Each row of numbers stands for one object and depends on some of the facts below. Use the named rows to name the rest.

How the objects are related:
β: refers to; ψ: sits directly inside; Σ: points at; Π: belongs to class
bredrilek β miger; brobri β riregun; brunik β posol; deklol β zadrim; demam β klupar; dezum β vozi; dratrem β vipom; drazol β vugrul
drifos β rebonik; droro β butotre; fivon β gufes; flegros β fivon; fleris β driskun; fliper β kloge; foran β deskugor; gegro β gugrum
govuflos β fliper; grebron β talin; grekek β rikeklu; gremok β vila; gufes β saflol; gugrum β dregor; gukimi β neskos; keses β brusta
klesku β trekal; klutruskes β fimer; kluvatrak β lusek; komel β stofla; latos β dustek; lezi β lustutre; lugon β suklus; lusek β fleris
lustutre β keses; malis β plugrak; manem β bifatril; mugem β golebrun; naklo β nistal; napli β pakun; nefli β zafler; neskos β klutruskes
nitrir β trefel; nizadir β grebron; pefloflok β pletrim; pegre β bredrilek; plestubra β stinafles; poklom β guskar; posol β lezi; redreto β tokor
reflobal β zofor; ruke β viskagruk; sapleru β gremok; sistu β klebuklir; skami β pegre; skasti β komel; skekun β flegros; skeski β kluvatrak
skise β stabrulu; soflon β baplis; soran β drazol; stabrulu β gegro; stiludis β pimozu; stofla β nitrir; sugri β napli; suklus β bapi
tokor β zizul; traza β brulo; trefel β skeski; trekal β skasti; vavol β foran; vetredar β vigu; vibren β manem; vinokim β poklom
vipom β vuse; vopak β soflon; vozi β malis; zafler β dazefe; zifu β plazok; zofor β vavol; zogroplik β gebrul; baplis ψ dezum
batul ψ benon; benon ψ flegros; bifatril ψ flegros; botro ψ butotre; brara ψ brobri; bredrilek ψ dronok; brestu ψ klutruskes; brobri ψ nitrir
brotrin ψ fleris; brudefa ψ pigopli; brulo ψ stinafles; brunik ψ foran; bruskar ψ redreto; brusta ψ lezi; dazefe ψ paskek; deklol ψ flegros
demam ψ nulon; deskugor ψ gomal; doklem ψ gomal; drasum ψ paskek; dratrem ψ redreto; drazol ψ bapi; dregor ψ dazefe; dreruzik ψ redreto
drifos ψ pakun; driski ψ paskek; driskun ψ levur; dronok ψ paskek; droro ψ flegros; drotrapor ψ flupo; drotrol ψ dronok; dustek ψ kidom
fazur ψ dezum; fimer ψ fleris; fivon ψ flegros; flazil ψ kidom; flegir ψ brobri; fleris ψ nitrir; fligam ψ bapi; fliper ψ bapi
flustoflir ψ plikli; foran ψ bapi; gebrul ψ pigopli; gegro ψ gomal; golebrun ψ skise; gomal ψ dezum; govuflos ψ plazok; grebron ψ botro
grebrul ψ dazefe; grekek ψ klutruskes; gremok ψ ploturek; grustun ψ deklol; gufes ψ lareko; gugrum ψ foran; gukimi ψ grustus; guskar ψ stinafles
kagobrus ψ plazok; keses ψ gomal; kibem ψ plazok; kidom ψ pakun; kisar ψ klutruskes; klebuklir ψ viken; klesku ψ suklus; klodrur ψ dronok
kloge ψ skise; klupar ψ zubedru; klutril ψ ploturek; klutruskes ψ nitrir; kluvatrak ψ gomal; komel ψ grustus; lareko ψ paskek; latos ψ bapi
levur ψ nitrir; lugon ψ flegros; lusek ψ plikli; lustutre ψ klutruskes; malis ψ grustus; manem ψ grustus; mepor ψ deklol; miger ψ pigopli
mugem ψ lareko; muro ψ levur; naklo ψ kidom; napli ψ nitrir; nefli ψ foran; neskas ψ plazok; neskos ψ vila; nistal ψ klutruskes
nizadir ψ traza; nobrun ψ fleris; nulon ψ paskek; pavum ψ nulon; pefloflok ψ kidom; pegre ψ dazefe; pigopli ψ skise; pimozu ψ komel
plepa ψ brobri; plestubra ψ zafler; pletrim ψ pigopli; plikli ψ grustus; ploturek ψ flegros; pluden ψ foran; plugrak ψ skise; poklom ψ fleris
pomus ψ levur; posol ψ plazok; puzal ψ gomal; rebonik ψ stinafles; redreto ψ dezum; reflobal ψ lezi; resodi ψ lareko; rikeklu ψ paskek
riregun ψ plazok; rolem ψ komel; ruke ψ flegros; saflol ψ traza; salu ψ fleris; sapleru ψ deklol; sistu ψ benon; skami ψ zubedru
skasi ψ gomal; skasti ψ deklol; skekun ψ brobri; skeski ψ grustus; skodro ψ klutruskes; soflon ψ lareko; soran ψ dezum; soskil ψ pigopli
stabrulu ψ brobri; stadi ψ vopak; staskun ψ vopak; steflorun ψ brobri; stiludis ψ triro; stinafles ψ grustus; stodis ψ gomal; stofla ψ klutruskes
storedo ψ plikli; stostur ψ stiludis; sugri ψ gomal; suklus ψ ploturek; talin ψ lezi; tasten ψ kidom; tepli ψ kidom; tinen ψ komel
tokor ψ klutruskes; travak ψ dazefe; traza ψ zifu; trefel ψ fleris; trekal ψ bapi; trisi ψ nitrir; trograk ψ vila; trudrus ψ fleris
tuge ψ skise; tuzer ψ fleris; vavol ψ redreto; vetredar ψ brobri; vibren ψ pigopli; vigu ψ grustus; viken ψ nitrir; vila ψ butotre
vinokim ψ skise; vipom ψ kisar; viskagruk ψ gomal; vopak ψ bapi; voplir ψ gomal; vozi ψ deklol; vugrul ψ triro; vuse ψ viken
zadrim ψ deklol; zafler ψ vigu; zagim ψ levur; zibus ψ dronok; zizul ψ fleris; zofor ψ plazok; zogroplik ψ lezi; zotrol ψ zubedru
zubedru ψ grustus; bapi Σ doklem; batul Σ resodi; benon Σ storedo; brobri Σ rebonik; brotrin Σ stostur; brulo Σ bapi; deskugor Σ nitrir
dezum Σ vetredar; doklem Σ baplis; dreruzik Σ ruke; drifos Σ bruskar; drotrapor Σ zagim; fazur Σ sapleru; fimer Σ kibem; flegir Σ viskagruk
flegros Σ vinokim; fleris Σ bifatril; fligam Σ zotrol; fliper Σ zibus; flustoflir Σ flegros; foran Σ viken; gebrul Σ latos; gomal Σ guskar
grekek Σ traza; guskar Σ foran; kagobrus Σ muro; kibem Σ brulo; kisar Σ fleris; klesku Σ grekek; klodrur Σ trefel; lustutre Σ fivon
manem Σ dreruzik; muro Σ vigu; naklo Σ skami; neskas Σ fazur; neskos Σ grebron; nitrir Σ fligam; nizadir Σ drotrapor; nulon Σ skasti
pavum Σ tuzer; pigopli Σ zubedru; plazok Σ plikli; plikli Σ brotrin; ploturek Σ gufes; pluden Σ nizadir; posol Σ klodrur; puzal Σ saflol
redreto Σ pluden; reflobal Σ napli; resodi Σ rolem; rolem Σ soskil; ruke Σ pigopli; sapleru Σ vozi; skami Σ lusek; skasti Σ vopak
skise Σ kisar; soran Σ benon; soskil Σ dezum; stadi Σ skekun; staskun Σ pimozu; storedo Σ skise; stostur Σ kagobrus; traza Σ staskun
trisi Σ ploturek; vinokim Σ neskas; vopak Σ plugrak; vozi Σ drifos; vuse Σ lustutre; zifu Σ brobri; zotrol Σ tinen; baplis Π f
batul Π a; bifatril Π b; brara Π c; bredrilek Π d; brestu Π b; brotrin Π a; brudefa Π a; brulo Π a
brunik Π a; bruskar Π d; brusta Π c; demam Π a; deskugor Π a; doklem Π b; drasum Π f; dratrem Π a
drazol Π d; dregor Π b; dreruzik Π e; drifos Π c; driski Π e; driskun Π a; droro Π a; drotrol Π f
dustek Π a; fazur Π a; fimer Π c; fivon Π d; flazil Π a; flegir Π a; fligam Π d; fliper Π a
flustoflir Π c; gebrul Π b; gegro Π c; golebrun Π d; govuflos Π b; grebron Π b; grebrul Π f; grekek Π b
gremok Π f; grustun Π d; gufes Π a; gugrum Π b; gukimi Π f; guskar Π b; kagobrus Π a; keses Π f
kibem Π c; klebuklir Π c; klesku Π b; klodrur Π a; kloge Π a; klupar Π a; klutril Π d; kluvatrak Π b
latos Π a; lugon Π c; lusek Π a; lustutre Π b; malis Π d; manem Π a; mepor Π b; miger Π c
mugem Π a; muro Π c; naklo Π c; napli Π a; nefli Π d; neskas Π b; neskos Π c; nistal Π a
nizadir Π e; nobrun Π a; pavum Π b; pefloflok Π d; pegre Π e; pimozu Π f; plepa Π a; plestubra Π a
pletrim Π f; pluden Π f; plugrak Π b; poklom Π b; pomus Π b; posol Π c; puzal Π a; rebonik Π c
reflobal Π c; resodi Π f; rikeklu Π e; riregun Π d; rolem Π a; ruke Π b; saflol Π a; salu Π a
sapleru Π b; sistu Π a; skami Π c; skasi Π b; skasti Π e; skekun Π e; skeski Π d; skodro Π b
soflon Π a; soran Π a; soskil Π f; stabrulu Π a; stadi Π f; staskun Π d; steflorun Π e; stodis Π b
stofla Π c; storedo Π b; stostur Π b; sugri Π b; talin Π c; tasten Π f; tepli Π c; tinen Π a
tokor Π b; travak Π c; trefel Π b; trekal Π d; trisi Π e; trograk Π f; trudrus Π b; tuzer Π e
vavol Π d; vetredar Π a; vibren Π b; vinokim Π a; vipom Π a; viskagruk Π f; voplir Π a; vozi Π b
vugrul Π a; vuse Π a; zadrim Π e; zagim Π a; zibus Π c; zizul Π c; zofor Π b; zogroplik Π a
zotrol Π a

Some rows with their names:
[ 19  -7 -34 -13   4   3  14  -1  13  -5   2  -5   7  -6 -19   4  -6 -29
  12 -32 -14   0 -18 -18  -7  16  19  -6]: klupar
[ 25  21   4  11   6  13 -27  -3  13  30   0  -9   2 -25  17  -8  -4 -12
  14  37 -19  -3 -36   2   3  -7  -3   8]: deklol
[-17 -16  25  -5 -11   2   3  -8 -17 -16  11  18 -10  20   9  -1  21  26
 -24   4  20  14  44   7  -9  -6 -19  -6]: kibem
[-29  25  28  22  -2  12   8  -1 -21   9 -10 -10 -21  40   2  -5   5   2
  -3  41  16  19  58  24   3  -9  -6  34]: drifos
[ 26   8  -9  -1   7  -4 -13  -2  10   7   9 -21   8 -20   9  -2  -4 -18
   5  11 -27  -5 -30  -6   2  -1   7   5]: tuge
[-10   6  -1  14  -1  22 -27   9  13  26 -26   5   3 -11  -6  -3 -19  -6
  10  21  12  -5 -27  11   4   5 -19  11]: lugon
[ -2  -3  -5   3  -5   6 -13   8   6  -3 -28 -22   9  -8  -7   5 -23 -16
  -9 -17   3   2 -30  -1   4  11 -30  12]: vavol
[  0   9  -2   3  11  18   5   7  12   5  -6  -2   7  -7 -10   8 -20  -4
  19 -22  15  -5 -30  -9  -3   9 -11  11]: drotrol
[  1   9  -2   3  11  17   4   7  13   4  -7  -2   7  -5 -10   7 -19  -5
  18 -21  15  -6 -30  -9  -4   8 -11  10]: grebrul
[-39  -7  -1  15  -8   3 -29  19  12  27 -31   3   3  -5 -15   4 -24  -4
   7  21  18  -9 -28  26  -2   8 -29  14]: govuflos
[ 27  -5 -29  -8   4  -1  14   1  18  -2 -11 -11  11   2 -24   3   0 -17
  10 -37 -14  -2 -18 -18   0   6  22  -8]: nistal
[ 27 -41  -8  11  57  44   9  11  -2 -22   4  -4 -10 -38 -10  21  -2  12
  31  -4  37 -93  -8  11  -6  13  89  42]: keses
[ 16   4 -20  -3   4  -6 -19  -3   5   1  32  -8   8 -23   6   6  -8 -32
  10  17 -33   1 -27  -5   6  15  12  10]: grustus
[ -1 -16 -17 -14   0  -1   7  10  16 -14 -15 -25  16   1 -23   6 -18 -12
  -4 -33  -4  -8 -19  -1   0   9   0  -2]: klebuklir
[-17 -10  22  -2 -11   2   3  -7 -14 -12   5   7  -9  24   5  -1  17  16
 -21   5  16  17  40   8 -10  -4 -22   3]: neskos
[ 19  15 -22  29   5  13 -24   2   9  36 -22  20  -5 -13  -2  -4  -5 -16
  18  15   5  -1 -28 -10   4   3   3  10]: dratrem
[ 23   4 -31  15   9  -2  -5   3   6  16 -21   4  -3 -11  -6  -2  -6 -20
   8 -13  -1  -7 -25 -17  -2   4   9   2]: voplir
[-31 -17  -6   2 -10  -9 -13  19  17   9 -28 -13  13   6 -27   9 -19  -1
   1  -8  10 -10 -24  20   0   9 -18   7]: poklom
[ 30   0 -15 -19   6  24  13  -3  12 -18 -12 -22  11 -12  -6  -3 -14 -23
   0 -33 -13  -2 -21 -18   0   9   9  -7]: zadrim

Name these rows:
No name comes twice in this set of rows, the named rows included.
[ -8  -2  35  -1  -1   8  17 -12 -17 -16  23  25 -11  22  13   5  23  32
  -8 -12  32  17  36  -6 -15  -6 -22   1] | resodi
[-17 -73  33  -3  27  26  14   3 -17 -33  18   3 -19   2 -12  18  35  52
   3  31  43 -78  67  52 -11  -2  85  28] | lustutre
[ 16 -12  -5  -6  -4 -19  29 -16 -18 -21   5   2 -14  28   5  -3  33   2
 -27 -34   4  27  42 -23 -23  -9  -7  -9] | deskugor
[-42 -33  21 -23 -13 -19  25   0 -12 -26   2 -11  -6  30 -10   4  12  17
 -27 -18  16   9  42  18 -23  -3 -23  -6] | gebrul
[  6  -5 -15  -7  13  -2  16   7   8 -17  -7 -16  10  -3 -12  12 -17 -10
   3 -52  10  -7 -28 -20 -10  11 -11   8] | baplis
[ 23   5 -15  -1   4  -5 -19  -3   8   4  20 -16   8 -20   7   3  -5 -26
   6  13 -30   1 -30  -6   3   7   6  10] | zafler
[-36 -16  -3  -6  -4  -1  -5  18  16  10 -28 -14   7  -4 -20   2 -24  -6
   3  -3  11 -13 -26  21 -11   7 -23   2] | mepor
[-47 -36  19 -23 -17 -22  21  -2 -17 -32  15  -3  -6  31 -10   8  15  15
 -29 -16  16  15  49  17 -24   3 -23  -5] | guskar
[-41 -28  21   3 -12 -25   1   2 -21 -10  -8  11 -15  22   5   3  16  27
 -33   0  30   5  37  18 -18  -9 -33   0] | doklem
[ -8 -22  18 -15 -13 -10  19  -8 -11 -32   9  -8   0  34  -5   5  22  22
 -30 -24   9  17  46   1  -9  -5 -12  -7] | fimer
[-10  -1  31   2   0   6  17 -11 -19 -16  24  24 -11  24  11   7  22  29
  -8 -10  30  17  39  -6 -12  -4 -19   6] | pluden
[ 23  -4 -32 -14   2   0  16  -2  17  -2 -10 -16   8   1 -19   0  -4 -28
   5 -41 -15   9 -21 -22 -12   8   3  -9] | saflol
[-33 -29 -13 -21  -6 -12   8  15  16  -9 -22 -29  13   2 -28   7 -22 -14
  -8 -32   3  -8 -22  12 -17  12 -21  -2] | plugrak
[ -3  -2   3  -5  -7  17 -10   6  11  -1 -25 -20  11  -7  -7   3 -23 -15
  -4 -14   1   5 -30   2   1  10 -31   6] | fivon
[ 27  11 -10  -2   6  30  -6  -2  11   0 -13  -5   6 -15   1  -5 -14 -16
   6  -7  -6  -2 -24 -12   8   6   6  -1] | driski

The same objects again, as new rows of numbers:
Some rows with their names:
[  4  10  33 -15  -4  18 -15 -44  -1  56 -28  27  -6 -37  14 -20   1  19
   6 -11   7  20 -18 -40 -18   1  -9]: bapi
[ -5  26  12   7 -10  33  10 -29 -13  23 -36  19   3 -17  -2 -22  -7  -1
  34 -30  -5  13 -40 -17 -32  16  -4]: doklem
[  9   8  26 -28 -17  27 -14 -45   3  45 -19   4 -19 -16   3 -28 -25  38
  29   0  11  15 -15 -41   8  19 -17]: brulo
[  6  33  18  -5  22  17  14 -63 -26  19 -41  -5  -7 -15 -22 -15 -53  10
  33 -25  13  -6 -26 -25   7  -4   2]: neskos
[ -9 -11  18 -29 -43  34   4 -19  -8  26 -17  26 -22 -15   6 -29  21   7
  19 -14 -13  31 -32 -39 -46  33 -13]: viskagruk
[  4  22  23 -11  -7  26  10 -28 -10  18 -26   8 -13  -8   8 -21 -16  -5
  30 -12   6  11 -27 -29 -16  15   5]: trograk
[  1  -1  22 -21  -2  31  -5 -44  -7  41 -29   6 -25 -40   3 -25 -11  25
  18 -24  13  14 -20 -30 -10   5 -13]: pakun
[ -1   8  -6  -8 -34  31  -5   0   2  29 -16  33 -19  -6  30 -29  18  -4
  37 -17   6  26 -44  -3 -43   4   6]: fivon
[  9  17  37 -30 -10  15 -20 -32   0  58 -19   8  -8 -12   8 -25  -8  30
  21   4   9  16  -7 -56  -1  11 -15]: kloge
[-16 -13  12 -15  -2  23   0 -44  -4  25 -32  24 -24 -31 -15  -9 -15  10
   4 -31   7   6 -25 -29 -32   3   0]: dregor
[  1  29  18   1  -6  30  37 -10 -12 -17 -34   0 -21   6 -11  -9 -30 -27
  26   3  12   2 -19  -8 -18  22  18]: demam
[  7  22  31 -18   0  20   4 -24 -12  24 -11   1 -11   0  -7 -15 -17  -1
  30   4   7  10 -21 -35 -12  25   1]: plepa
[-14  -1  -6  -6  -6  41  24 -28  -8   5 -29   0 -21 -19   1 -21 -21  -1
  37 -34   9   6 -28   1 -15  10   1]: bredrilek
[ -6  13  10   0  -4  29  11 -29  -7  23 -33  14  -5 -21   8 -18 -12  -8
  28 -27   6   7 -30 -14 -25   3   9]: klutril
[ 12  21  12 -14   1  18  -1 -33 -22  31 -15  18 -14  -1  -9 -22 -18  -5
  28 -15   8  12 -45 -22 -21   7   7]: muro
[ -8  14   9   7  -1  28   8 -24  -5  22 -31  14  -5 -21   6 -12  -9  -4
  25 -26  10   5 -32 -11 -27   4   9]: mepor
[ 15  -2  11 -35 -43  10 -25 -31  -7  40 -15  64 -32  -5   0 -23  -1  15
   5  -7   5  25 -57 -34 -55   0   3]: rebonik
[  7  12  44 -33   1  10 -19 -37  -7  52  -6   9 -10  -8  -8 -14 -10  16
  12   6   6  19 -20 -59 -12  21  -4]: nistal
[ 13  39  19  15  -4  35  17 -12  -9  13 -35   6  -2 -22  24 -18  -8 -16
  33 -12  12   7 -31   3 -16   4  10]: stiludis

Which object is each row?
No name comes twice in this set of rows, the named rows included.
[  5  58  35  18  19  38  34 -33 -16   1 -43 -32  17  -8  -5 -17 -46  -5
  45 -13   5  -8  -3 -23  26  25  -2] | soran
[ 17  36   3   2 -14  49  22   2  -8  10 -20 -28 -15   9  19 -33 -22   8
  66  -3  19   7 -12   8  18  16  -9] | zogroplik
[  4  41  43  11  24  32  18 -60 -21  23 -53 -13   8 -40  -4 -17 -32   3
  25 -31   2  -5 -15 -33   2  11  -7] | gomal
[ 16  37  31  -8  15  27  10 -59 -12  22 -34 -19  -4 -18  -8 -20 -59  27
  43  -7  18  -5  -4 -30  31  14  -7] | manem
[ -3  -5  14 -37 -40  19 -10 -17  -6  35 -15  40 -26  -2  10 -32  20  12
  23  -5  -5  36 -35 -38 -45  23 -10] | baplis
[ -4  28  38   8  28  20  11 -62 -11  22 -30  -4  19 -34 -11  -8 -38  -1
  24 -26  -3   0 -18 -32   9  27   6] | trisi
[ -3  36  45   0  20  23  18 -49  -4  18 -39 -13  11 -21 -12  -7 -43   3
  12  -8   8  -4   6 -39  24  21   0] | batul
[ -4   9  -6  -7 -42  32   6  -4  -7  18 -19  36 -19  -3  13 -34  17  -6
  40 -21  -2  33 -55  -3 -57  17  -2] | bruskar
[ 14   6  -3 -16 -40  32  -1 -10  -2  20 -16  38 -38 -20  17 -30   2   6
  27  -5  13  24 -46   5 -41  10   4] | zubedru
[  0  43   4  25  -8  43  27 -17 -18   3 -38   1   4  -8   9 -25  -8 -17
  54 -29   0   2 -45   6 -30  12   2] | sugri
[ 13  30  11   5 -16  40  27 -23 -10 -10 -26  -1 -18  -4   9 -26 -32 -17
  48 -12   9   1 -39   1 -10  20  12] | gukimi
[ 44 -30  37 -15 -28  67 -15  38  15  25 -19 -43 -38  10  30 -26  18 -22
  57   7  17 -39 -71 -48 -72   3   6] | tinen
[ 21  57  41   9  11   4  -3 -17 -10  32 -25  34  11 -10  15  -8  -7 -28
  18   0  11  11 -43 -20 -38  -2  28] | brobri
[  7  41  28   6  -9  25  29 -10  -8  -3 -31   8  -6   9  -5 -12 -24 -29
  24   5  11   1 -26 -19 -28  23  17] | brunik
[  2  -1  33 -34   1  18  -5 -43  -8  38 -10   6 -21 -10 -17 -12 -19  17
  14  -1   5  16 -16 -54 -12  25 -10] | driskun

